Below are the code and all the weights of a small trained network. Each question names an input and a class and asks about switching units off, where a switched-off unit gives its printed mean instead of its output.

import numpy as np


def w(rows, s, z=0):
    codes = np.array(rows[::2]) - 128.0
    scale = np.full(codes.shape[1], s)
    scale[-1] = z or s
    return codes * scale


def f(y):
    return y / 2 * (1 + np.tanh(0.7978845608 * (y + 0.044715 * y**3)))


def log_softmax(a):
    a = a - a.max(-1, keepdims=True)
    return a - np.log(np.exp(a).sum(-1, keepdims=True))


def net(x, mask):
    res = np.array(x, float).reshape(1, 5) / 4 @ E
    y = f(res @ A[0][:, :-1].T + A[0][:, -1])
    res = res + np.where(mask, y, B[0][:, -1]) @ B[0][:, :-1]
    return log_softmax(res[-1] @ U[:, :-1].T + U[:, -1])


A, B = {}, {}
E = w([
[173,76,85,55,101,9,145,222,82],'x0',
[127,124,129,114,122,131,141,120,127],'x1',
[29,12,1,131,127,127,53,76,62],'x2',
[168,23,215,38,191,114,14,105,215],'x3',
[49,211,222,108,128,17,108,68,28],'x4',
],0.007)
A[0] = w([
[73,154,147,202,139,207,109,2,165,109],'n0',
[100,67,191,28,234,98,64,75,236,76],'n1',
[170,181,225,145,94,93,185,204,194,155],'n2',
[128,101,88,91,128,37,148,189,115,94],'n3',
[64,194,183,91,137,41,76,65,59,89],'n4',
[167,109,79,164,153,173,124,172,153,11],'n5',
[166,79,109,94,112,65,132,231,63,95],'n6',
[24,36,42,143,104,132,46,75,74,89],'n7',
[79,195,72,175,93,149,198,128,80,46],'n8',
[192,76,5,145,131,211,117,203,227,114],'n9',
[80,140,174,221,156,206,144,36,171,78],'n10',
[165,83,126,84,45,43,185,190,106,84],'n11',
[110,157,164,132,140,46,117,43,63,127],'n12',
[43,71,31,105,125,128,92,100,97,66],'n13',
[110,148,112,210,108,115,222,136,107,105],'n14',
[110,175,57,202,38,114,173,131,114,76],'n15',
],0.0066,0.0012)
B[0] = w([
[123,134,19,129,242,147,99,107,97,226],'n0',
[65,73,127,216,63,14,69,108,188,218],'n1',
[140,247,174,43,120,175,110,226,185,223],'n2',
[137,153,48,106,253,142,150,109,133,179],'n3',
[193,90,134,177,48,158,220,87,31,240],'n4',
[147,78,145,170,107,165,155,96,60,164],'n5',
[171,119,36,81,181,100,101,111,119,194],'n6',
[87,250,204,27,95,180,103,236,153,254],'n7',
[74,53,136,166,99,55,90,117,193,218],'n8',
[222,80,184,194,48,179,189,94,16,246],'n9',
[154,144,32,99,230,77,174,148,119,216],'n10',
[154,138,81,139,226,96,105,129,122,190],'n11',
[226,115,154,126,99,170,209,23,47,211],'n12',
[113,250,195,65,114,196,140,221,182,218],'n13',
[50,71,139,145,98,79,74,158,188,192],'n14',
[39,79,133,191,64,50,123,121,205,209],'n15',
],0.0064,0.0086)
U = w([
[119,225,177,56,105,193,133,201,175,255],'0',
[179,87,137,135,59,173,189,95,38,107],'1',
[80,63,120,138,77,53,91,126,207,63],'2',
[145,139,18,97,252,130,133,128,120,101],'3',
],0.013,0.00091)

Each question gives the input, the list of numbers given to net, and the class t.
The units are the neurons (one row each of A and B). Each row of codes is followed by its name. A weight is (code - 128) times the scale printed after its matrix; where a second scale follows, it is the last column's (A, B and U).
mask holds one flag per neuron, in row order. A switched-off neuron (its flag False) gives its mean, the last column of its row in B, instead of its output. The means were averaged over made-up inputs and are rounded, as every weight is.
A unit's drop is (log p(t) with every unit on - log p(t) with that unit switched off) / (log p(t) with every unit on - log p(t) with every unit switched off).
The circuit of an input: a set's keep is (log p(t) with only the set's units on - log p(t) with every unit switched off) / (log p(t) with every unit on - log p(t) with every unit switched off). Starting from the 12 units with the biggest drops (on a tie, the unit counted first), units are removed one at a time, each time the one whose removal leaves the highest keep (on an exact tie, the one counted first), for as long as the keep stays at least 0.8.
circuit, biggest first: the units of the circuit, biggest drop first
unit that matters most: the unit with the biggest drop
top k neurons: the k neurons with the biggest drops, biggest first
drop of u: that unit's drop, to one decimal
input [7,-8,-3,-4,-5], class 3: circuit, biggest first => n11
input [-1,-7,3,7,8], class 1: top 2 neurons => n4, n12
input [-3,0,7,4,8], class 1: top 3 neurons => n4, n12, n2
input [-2,-6,1,-7,6], class 2: top 4 neurons => n8, n15, n14, n9
input [1,-5,5,-6,-5], class 2: top 2 neurons => n15, n8
input [-2,-3,4,4,-1], class 0: top 4 neurons => n7, n8, n15, n13
input [-5,-4,1,-6,-3], class 2: circuit, biggest first => n15, n8
input [8,-5,-1,6,-4], class 3: top 3 neurons => n3, n6, n11
input [-8,-6,5,4,-1], class 3: top 3 neurons => n0, n10, n2
input [3,2,7,-4,-4], class 0: top 2 neurons => n7, n13
input [4,6,-3,4,-2], class 2: top 2 neurons => n1, n7
input [-6,-6,6,-4,-3], class 0: top 2 neurons => n7, n13
input [-8,6,-3,4,-5], class 3: top 2 neurons => n10, n0
input [3,1,3,1,-2], class 0: unit that matters most => n0
input [7,-8,4,5,-1], class 3: top 2 neurons => n3, n6
input [7,-4,-6,-5,5], class 3: top 2 neurons => n11, n7
input [-8,-4,2,6,-4], class 3: top 2 neurons => n0, n10
input [-4,6,7,-7,3], class 0: top 3 neurons => n7, n13, n1
input [2,4,1,-3,1], class 2: drop of n8 => 0.0
input [-5,-4,4,3,7], class 1: unit that matters most => n4
input [3,-8,5,-6,3], class 2: drop of n2 => 0.6
input [-8,-2,5,3,3], class 3: drop of n0 => 1.8
input [-3,-7,-1,-6,4], class 2: drop of n9 => 0.1
